(27)  27 -45  37   4   8  32  16  32  19 -25 -16  29 -54   3  -7  12 -43 -37  -1  19 -23  27  73 -26  -7 -12   5 -60 -47   1  47  19  24
(21)   2   8  -4 -52  10 -31 -29 -27  -1  12 -30   2 -23   5   4  29 -32  22  12  32   5 -13 -21  -7 -22  54   4  39   2  -5 -26 -14   8
(21)  63 -18  36  17 -16  26  20   8   1  11 -18  85 -47 -29  57 -49 -18 -23  -8 -17  -4   1  87  39  27  -9 -63   3 -26  20   8  41  34
(22)   4  12 -15  25  -4   7  10   2  -8   3  37  -6   9  -3  -6 -27  31  -5 -19 -24   0  -8   8   8  10 -18 -20   8  15   8 -18  17  -6
(27)  -3 -25 -21  48   2  17  -1  30   2  22  29  31  11 -13  13 -36  24 -17 -10 -22  12 -15   5  21  30   3 -17  10  12  -1 -33   1   1
(23)   7  -9  42   2 -29  18  16 -11  -5 -28 -60  24   5 -13  42  -1 -21  -5  53 -10  -9  22  26  16  35 -41 -10 -38 -26  19  50  -8  10
(21) -38   9 -19  -3  -4 -16  -4  -6  -3 -14  16 -58  41  12 -40  11  23   8  12  -7 -12  -5 -46 -23  -5 -12  26  -7  10  -2   2 -17 -16
(27)  -7 -43  -4  35 -31  15   0   7 -10 -20 -10  25   8 -19  15 -42  10 -29  56 -38 -27 -19  33   5  67 -21 -42 -12 -15  34 -21   0  22
(27) -55  22 -31  42   1  11  -1   4 -14  -1  17 -36  68   7   3  12  45  18  13 -19  34   7 -72  13  26 -31  35  -8  44 -10 -11 -42 -45
(27)  19  37  16 -45  14 -15   1 -23   2   2 -10 -14 -24  12  -4  32 -21  23 -27  29   8  15  -3  -7 -48  13  15   9   0 -12  20   9  -6
(22)  14  32 -19  18   0  -5   5  -5  -8  33  36  12  16 -10  17 -36  37  13 -39 -22  22 -16 -12  36   1   2 -27  44  31  -2 -33  16 -11
(23)  27  16  25  -6 -10  18  15 -19 -12 -26 -16  11 -32   0  19   4 -14  -4   9  -3  -7  17  49   0   9 -31 -23 -20 -10  19  19  19   5
(21)  31  17 -10  -2  40   9  -2  15   8  31  40  22 -47   9  -2  12  -8   3 -74  26  30   6  19   3 -44  33   4  22  16 -25 -24  22  -8
(22) -16  15  16  -6 -12   7  -2 -24 -14 -19 -51   2  15  -1  38  27 -14  18  47   3  17  18 -19  13  25 -21  12 -14   6   7  18 -31 -13
(23)  20 -48  12  36  12  37   1  39  11  12 -14  73 -36 -13  39  -9 -26 -28   0   6  17   9  47  18  26  11 -11 -18 -16  -4  -4   0  15
(23) -17  -5  -9 -27   5 -21 -19  -9   2   1 -14 -17   2   7 -15  22 -14  10  15  18  -4  -9 -28 -16 -12  29  17  13   0  -6 -11 -18   2
(27) -17  53 -18   3 -34 -10  -8 -62 -44 -15 -19 -13  37  -9  45 -14  33  34  55 -39  16 -16 -30  32  56 -31 -41  40  43  36 -45 -18 -21
(21) -25   1 -10  42 -13  15  24  18  -1 -19  41 -43  47   4 -34 -23  47 -14  -5 -35 -17   6 -10  -9  14 -55  10 -37   5   5  23   6 -16
(23) -11  -8  -2 -20  10 -22  -8  11  18  19  -2 -14  16   4 -22  10  -6   7 -15  18  -2  -4 -35  -7 -32  29  30   8  -7 -22  14 -10   2
(22)  -1 -43 -27  17  22 -15 -19  48  27  63  30  40   8 -13  -6 -31   7 -11 -42   7  14 -31 -25  19 -14  67   4  44   3 -30 -39  -2  15
(23)  28   5 -17  33  18  29   6  12 -10   6  50  27 -45   1   6 -17  12 -17 -42 -10  14  -2  52   4   7  -4 -33   7  17   6 -43  31  -4
(21) -12 -10  19  16 -46   4  16 -13 -10 -30 -30  -6  42 -16  15 -32  17  -9  60 -40 -30  -1   7  11  51 -52 -23 -26 -17  31  31  -4  10
(22) -19  21  -1  46 -26  35  15 -20 -32 -37 -11  -5  28  -4  38  -6  28   2  49 -39  13  15   6  18  66 -71 -18 -29  23  30  -2 -15 -25
(23)  -6   8   7   4  -9  -6  11   3   6   5   2 -14  32  -4  -5 -12  16   4  -6 -10  -4   3 -19   9  -6 -16   9  -5  -2  -5  26   0  -4
(22) -62 -59 -45  75  -8  10   0  59  12   2  55 -30  75  -4 -48 -42  58 -35  14 -42 -19 -24 -43 -12  42 -18  19 -25   6  -4 -19 -22  -7
(23) -46 -12 -64  27  18 -24 -26  26   6  42  59 -27  50   3 -36 -18  47   5 -25 -10  16 -39 -76   1  -2  44  19  47  39 -22 -67 -23 -17
(22) -24  -9 -24  34   1  -5 -14  18   2  47  -2  33  51 -18  38 -24  26  13   2 -14  40 -18 -59  48  28  24   5  39  29 -17 -33 -33 -13
(21)   8  -6   8 -30   0 -14 -17 -16  -1   6 -36  21 -20  -4  20  13 -30   9  21  18   2  -7   1   4   0  32  -7  21  -7   3 -11  -9  14
(27) -14 -16 -13 -18 -51 -37 -17 -39 -18 -16 -25 -11  30 -20   0 -47  15   0  77 -40 -47 -48  -7   1  54   4 -56  38 -10  46 -39  -2  31
(27)  19  14  36 -17 -39  19  10 -53 -32 -63 -61  11 -33  -5  42   8 -28  -2  79 -16 -24  16  63  -4  52 -53 -46 -30 -19  52  17   6  13
(22)  -7  13  14 -15 -11   3  10 -19  -8 -40 -12 -37  -2  12 -19  21  -6   0  24   0 -21  16  10 -27  -2 -34   9 -34 -11  13  30   1  -4
(21)  -7  10 -13  20  21  13   6  18   4   6  36 -15   3  12 -18  11  16  -1 -37   5  17  11 -10  -6 -18  -7  23 -11  16 -17   0   1 -21
 -6  18 -20 -46  15 -27 -25 -30  -9  -9   5 -36 -27  19 -31  36 -16  16   2  25  -7 -13 -15 -34 -28  36   7  26  10   1 -36  -4  -2 -> (23)
 21  24   2  13  12  15  13   3  -3  10  24  12 -15   1  11  -4   9   3 -40  -1  20  11  18  14 -12 -11  -7   3  14  -6  -1  18 -11 -> (21)
 47  58  -3 -11  21   0  11 -17  -8  26  44   9 -38   5   8  -6  12  18 -78   6  26   4  25  18 -42   7 -23  38  26  -8 -20  41 -12 -> (21)
-44  25  -3 -36 -29 -40 -10 -41 -11 -20 -33 -65  63   5 -19  14  14  30  55  -9 -20  -9 -71 -11   4 -12  20   8   5  10  17 -32 -10 -> (23)
 11  15  12  29 -22  24  22  -9 -16 -19   0   9   8  -9  25 -24  19  -6  13 -31  -1  10  30  18  35 -52 -28 -19   3  22  13  13  -4 -> (23)
 20  21  14 -11  -9   7   4 -27 -15 -14 -19  13 -23  -2  27   4 -11   7  13  -2   3   7  27   8  11 -14 -24   3   2  17  -1   9   2 -> (27)
-35 -35 -34  23 -13 -21 -14  21   8  19  23 -13  52 -11 -25 -38  34 -10  16 -26 -17 -36 -43   2  24  19  -2  22   4   0 -32 -15   8 -> (27)
-17  27  -8  -3  13  -4  -1  -4  -1   6   8 -26  21  11  -6  24  11  20 -17  10  22  11 -40   1 -20  -3  31   1  21 -17   7 -16 -26 -> (27)
  3 -14 -29  28  19  15 -12  17  -5  14  35  22 -25   1   2  -8   7 -12 -19  -2  16 -14  16   1  13  21 -15  17  18  -1 -54   4  -3 -> (23)
  3 -71  17  34  24  42  -9  55  21  10 -37  78 -36  -8  40  20 -48 -31  14  28  25  20  32   8  23  25  22 -39 -24 -19  10 -25  13 -> (21)
 24 -29 -25  16  41  22 -20  29   4  21  34  49 -74   6   3   9 -24 -21 -38  25  21  -9  47 -10  -7  52 -14  18   8 -10 -64  13   8 -> (23)
-41  12  -6  26 -12  10  12   1  -8 -25   5 -45  54   8 -14   9  30   4  23 -19   1  14 -38  -6  18 -49  29 -35  13   1  25 -23 -27 -> (21)
 27 -31  20   2   6  33   4   7  -2 -34 -14  30 -69   4   5  15 -40 -30  16  13 -17  16  80 -26  13  -9 -18 -40 -29  18   5  18  20 -> (22)
-35  32   0  10 -23   1   7 -27 -20 -24 -21 -37  56   2  14   9  26  22  42 -22   9  11 -45  11  29 -48  14 -15  20  11  19 -29 -27 -> (22)
-27 -53   0   0   9  -4 -21  30  20  12 -36  20  11  -3   3  19 -29  -9  30  23   4  -2 -29  -5   6  37  35 -11 -18 -18   6 -38  10 -> (22)
 38  27  23  55  13  58  35  19  -7   8  16  54 -22  -7  57 -11  10  -6 -48 -11  47  40  51  44  12 -50 -13 -28  16  -6  24  22 -22 -> (21)

[56] -25  -8  41 -11   5  23 -34  13 -26  51   1  36  18 -22 -35  30  26   6  -1  37 -14 -68 -26 -20 -21   8 -22 -13  34 -57  19 -18  -3
[47]  48 -48  27  57   9 -32   9 -15 -17 -30 -18  -3 -31 -28  -7  -9 -26 -20  34 -23 -24 -16  16  15  12  22  47  36  23  35 -11  30  -6
[59] -48  -8  52  13  60 -19 -26  28 -20  -8   1 -18 -36 -11 -47 -17  37 -37 -21  35   8 -45 -31 -27 -23 -14  -1  13  38 -27 -35 -15   8
[57]  57   2  17   4  -5 -36  15 -28 -12 -59 -19 -38 -31   7  47 -24 -38  36  23 -10 -28 -67  15   7  41   6  37 -53  11 -33  24   3   6
[56]  32 -30  19   7  29 -32   8   5  -6 -73   3  -5 -22 -11  15 -14  23 -22   3   6 -17  -9   0  -1  11   9  34  19  34  34 -25   7  11
[50]  45 -15 -16  -3 -18  -7  13  -9  12 -34  -1 -11   1  13  28  11 -23  12  20 -21 -10  15  17   9  13  23  21 -12   2  18   2  25   0
[56]  38 -58  64   1  26 -22   9 -16 -39 -92   3   9 -18 -20   3  18  48 -38  22  37 -46 -86 -12  -1  36   8  45  -4 100  46 -17   1  29
[50] -32  12   3 -67  23   9   2  17  12 -64  27 -32   5  44  12  20  57 -19 -27  42  13 -14 -27 -24   7 -18 -13 -51  48   8 -29 -14  33
[47] -19   8 -18  -9  48 -40  34  11  23 -79   0 -77 -20  13  35 -32  -4  -4  -9   2  20   4 -17 -22   8 -36  21 -29  37  16 -31  10  10
[59]  31   5   2  24  -2 -23   8 -17  -9 -22  -6  14 -27 -10  13 -41  -2  -7  -5 -17  -9  19  24  25  21  -1  17  37 -41  26  -1 -12   1
[50]   6 -22  44  77  -6  -6 -23 -17 -32  54 -22  17 -44 -20 -63 -13 -30 -32  17 -23  -7 -10  20  25  -4  19  13  57 -31   4  -4   9 -14
[57] -29  19  40  -5   0  18 -43   7 -20  26  11  17 -36  33 -56  -3  39 -38 -32  19  12   0   3   9  -7  10 -25  18 -39 -16 -21 -29  16
[57] -10 -26  -4  36  18 -11  13   5   3  10 -11 -13   4 -29 -12   2 -22  -9  19 -12   4   6  -9  -8 -15  -6  14  22  29  19 -10  26 -14
[57]  -3  -3 -16  -2   0   2   9   4   9   5   1   3  18 -11   9   5  -4   7   4  -3   2  12  -4  -5  -6  -5  -1   2   8   7   4   6  -6
[56] -15  35 -44  -6 -18  10   2   5  28  34   1 -16   5  25   6 -11 -29  18 -13 -27  29  62  13   5 -13  -4 -21  -2 -61 -12   3   4 -11
[56]   8  16 -18  23 -14  -2 -13   6  12  43 -10   0 -11   4  -8 -18 -38  17  -1 -32  13  40  19   9 -18  17  -7  20 -62 -28   8   8 -20
[57]   0  -9 -38  -8 -13  12  27  -2  16  13   0   8  49 -23  28  22 -15  23  18  -7  -2  16  -7  -7  -4 -11  -3  -9  25  19  19  16 -12
[59]  36   4  -1  -5 -17   0 -14   3  -5  26  -7  40  17 -26  21  -5 -11  43   6  -4 -21 -17   9   0  -7  24  -2   1 -24 -49  37  -9 -16
[50]  59 -33 -43  40 -19 -14  19   0  22   7 -11  24  20 -37  26  -2 -48  18  32 -52 -11  69  27  16 -13  33  28  54 -23  40   8  44 -30
[56] -16  10  23 -51 -58  62  -9 -38 -18  22  12  -7  20  65 -21  76   8  -4  14  26  -7 -64  -3  11  36   1 -28 -89  31  -7  24  -8  30
[59] -23 -25   8  24  18   3  17  -6 -21   8   5  53  21 -55 -18  -5  45 -41  -5  19  -9  10 -12   7   2 -31   0  66  30  73 -10 -17   2
[47]  26   7  -2 -32   4  -4 -27  28  15 -30  15  10 -12  26  10  -5  26   4 -22   3   2  30   8  -5 -16  36  -3   6 -30 -23 -16  -4   6
[59] -31   9 -30 -14 -21  29  17 -11  19  11  10 -23  17  37  -9  28  -5 -19   0  -8  25  43   0   7   6 -17 -17 -16  -1  45 -13  13   9
[50]  -7 -15   1 -53  26   9 -16  42  13 -32  25  23  30  -3   9  27  61  -3 -19  37  -3   2 -27 -31 -28  15 -11  -3  44  -9 -17  -4   9
[59]  -5 -10  -5   3  11 -12  23 -10  11 -55   2 -56 -22  33   3   4  -9 -29   8  -8  13  12   1   3  19 -12  20 -18  28  48 -32  22  16
[47]  27 -40  36  41  -8   4 -16  -9 -31  24  -5  60  -5 -38 -35   9  15 -29  16  -1 -27  -9  12  19  -2  27  14  62   3  30   0   2  -5
[59] -55 -24 -18   0   6  28  35  -9   5  -2  15  -2  36  -4 -22  39  31 -55   4  15  17  32 -22   0   5 -42  -9  17  62 102 -29  12  14
[57] -39 -13   4  30   4  14   1   1  -7  64 -12   0  21 -30 -32  20 -25   1  18   0   6 -20 -18 -12 -21 -14 -10   3  28 -13  11  13 -18
[47] -59   7  58  21  42 -20  11 -25 -29 -48  -7 -86 -69  39 -42 -19  10 -60  -8  26  17 -71 -19  -2  36 -52  13 -39  51  20 -41 -12  34
[56] -17  21 -26 -60   6  11   0  22  31 -45  25 -28   7  52  19  13  33  -6 -28  14  23  38  -9 -14  -4  -2 -17 -34   1   7 -26  -3  20
[47]   0  -2 -11   7  -7   3  10  -6   2  15  -5   3  14 -12   6   4 -14  10  10  -6  -2   0   0   1   1  -7   0  -1   4   3  12   5  -7
[57] -46 -24  40  52   0  22 -15 -11 -28  75 -15  -2  -8 -15 -76  29 -20 -35  22   3   5 -37 -13   1 -14  -7  -8  15  29   1  -4  14  -9
[56]  23  13 -12   4 -30   6  -9  -9  12   9  -3 -16 -20  39  -3   1 -33   6   4 -30   9  32  26  18   5  26   0  -8 -50  -8   0  14  -2
[47]  30 -28 -14  51 -12 -19  37 -28  -2   6 -27 -20   8 -36  20   0 -67  20  48 -35 -15 -15  11  10  15  -6  34   0  25  22  22  36 -21
[50] -43  40  24  -3  -2   5   2 -28 -20  10  -6 -39 -31  33 -17 -18  -4  -8 -14  15  13 -49  -4   7  30 -42 -16 -45 -11 -21   6 -31  17
[57]  33  -9  -2  -4 -19  -3  18 -24  -3 -30  -4  -8   3   7  26   9 -15  11  20  -7 -16 -19  11  12  28   4  17 -24  15  17  13   8   7
[50]  40 -21   5  29 -19 -10   7 -22  -1 -22  -9 -20 -26  18  -2   4 -34 -13  25 -30  -8  11  25  22  19  23  28   5  -8  31  -8  29   1
[59]  -2   7   1  -1  -7  10 -13   5  -8  37   0  38  15 -22  -6  -2   9  12  -7   6  -6  -2  -1   0 -11   3 -15  17 -19 -20  18 -16  -9
[50]  -2  13 -36 -25  -4  -5  36 -13  25 -56   8 -50   2  38  37   0  -8  -3  -1  -9  16  30   3   3  26 -23   8 -35  11  44 -15  11  16
[47]  -5 -15 -22  10   1   7  16   4   1  29   1  50  45 -54   9   4  12   5   5   2  -8  22  -8  -2 -13 -13  -5  42  13  31  14  -2 -15
 20  27  -6 -55 -34  35 -52  28  11  35  22  55  14  35  -5  20  33  22 -30   8   1  36  14   2 -26  53 -38   1 -69 -55  12 -21   1 -> [47]
-25  12  13   1  12   4 -21  14  -5  25   2   5 -12   3 -26  -9  13  -9 -18   9  11   1  -6  -6 -17  -1 -16  11 -18 -25  -8 -14  -1 -> [57]
-25  26 -27 -51 -42  41  26 -32  13 -13  16 -32  25  63  15  42   3  -4   0   8  15   4   0  11  38 -28 -22 -70  12  37   6  -3  27 -> [56]
 -7   2  -1   9   4   4 -14  16  -6  50  -4  43  22 -42  -6  -8   4  20  -5   5  -6  -3  -8  -9 -26   2 -14  28 -13 -33  20 -13 -19 -> [50]
-19  10   3   8 -16  14   6 -20  -9  31  -8 -13   3   7 -11  10 -22   5  10  -1   3 -25  -2   5  12 -17  -9 -25   3  -8  16  -2  -1 -> [47]
-15  42 -12 -31   9  -4 -13  20   8  24  -2   0  13  -8  26 -24  -2  53 -22  13   5 -23 -13 -23 -17 -11 -24 -33 -25 -85  29 -28 -11 -> [57]
-13  19 -13   7 -21  16  -8  -4   4  55  -6   5   8   4 -12   2 -26  17   1 -13  10  12   6   5  -9   0 -19  -3 -35 -26  18  -1 -13 -> [56]
-27 -10 -27  38   6 -10  57 -29   1  15 -21 -32  29 -44  21  -4 -48  14  33 -13   2 -21 -14  -4  17 -57  14 -13  50  36  21  17 -15 -> [47]
-38  27 -11  -5   9   6   1   6  -2  40  -1  14  19 -23   0 -17   8  17 -18  13  10  -5 -15 -10 -11 -31 -25   2 -13 -26  17 -26  -9 -> [50]
-47  -1 -37  -4  25   4  36  10   9  16   7  28  57 -58  19  -6  28   0 -10  18   8  24 -29 -17 -13 -54 -15  30  37  44   5 -13  -9 -> [47]
 -4  34  -7  40 -26  -1   6 -30 -17  77 -28  13  -1 -31   2 -35 -55  42   9 -23  -3 -23  15  18  11 -23 -11   1 -57 -45  52 -20 -25 -> [50]
 35  -6  -5  -3  10 -26   9   1   8 -63   4 -12 -22  10  27 -22   6  -6  -4  -9  -5  21  13   7  13  11  24  10  -7  24 -17   5   9 -> [57]
-21   1  15   2  19  -5  -7   8  -2  -8   1 -20 -17  10 -18  -4   9 -17  -8   9   9  -9  -9  -8  -5  -7  -1  -3  11  -5 -18  -1   6 -> [59]
-15  37 -37  -1 -36  19  14 -26  18  11   7 -21 -15  55  -6 -10 -16 -21 -16 -30  32  78  29  34  22 -16 -18   5 -71  51 -13  -3  10 -> [59]
  3  -2  -1   0  17 -12  -8  18   7 -10   2   2  -6  -7   2 -13   8   0  -9   0   3  14  -3  -8 -15   8   3  16  -6  -9 -10   0  -4 -> [56]
-29 -17  33  -3  12  14   1  -6 -30  22  -1  29  28 -40 -15  23  30  -4   8  40 -20 -74 -30 -15   3 -24  -8 -11  65  -7  18 -19   4 -> [56]
  2  -6  24  45  43 -49  -1  11  -8  -8 -27 -46 -39 -30   0 -42 -44  20  13 -10  -3 -51 -10 -20 -12  -5  28  -6  16 -58   1  12 -19 -> [57]
-50  13  -8 -12  23  10  -5  24   2  44   4  21  34 -35  -7  -2  22  13 -18  25  10  -8 -30 -26 -30 -27 -28   6  15 -30  10 -20 -11 -> [56]
  1  12  23   0 -19  10 -17 -15 -11  13  -5 -20 -25  36 -21   9 -17  -1   4  -3   1 -28  10  10  13  11  -4 -31 -17 -28   5  -1   8 -> [47]
-19 -13  38   6  50 -29  -9  18  -4 -51  -2 -61 -45  18 -19 -10   8 -26  -4  17   8 -43 -21 -24  -6  -3  20 -23  48 -20 -38  10  12 -> [59]
 35 -41 -34   3 -18   0  56 -29  11 -53   2  -1  38 -16  43  30 -10  -8  38 -15 -17  22   7  14  32 -11  32   1  58  99   0  34   6 -> [59]
-20 -13  40  42 -12  12   2 -36 -37  39 -15   1 -16  -9 -44  12 -15 -27  21   4  -9 -53   0  17  22 -18   3   1  20  16   9  -3   4 -> [47]
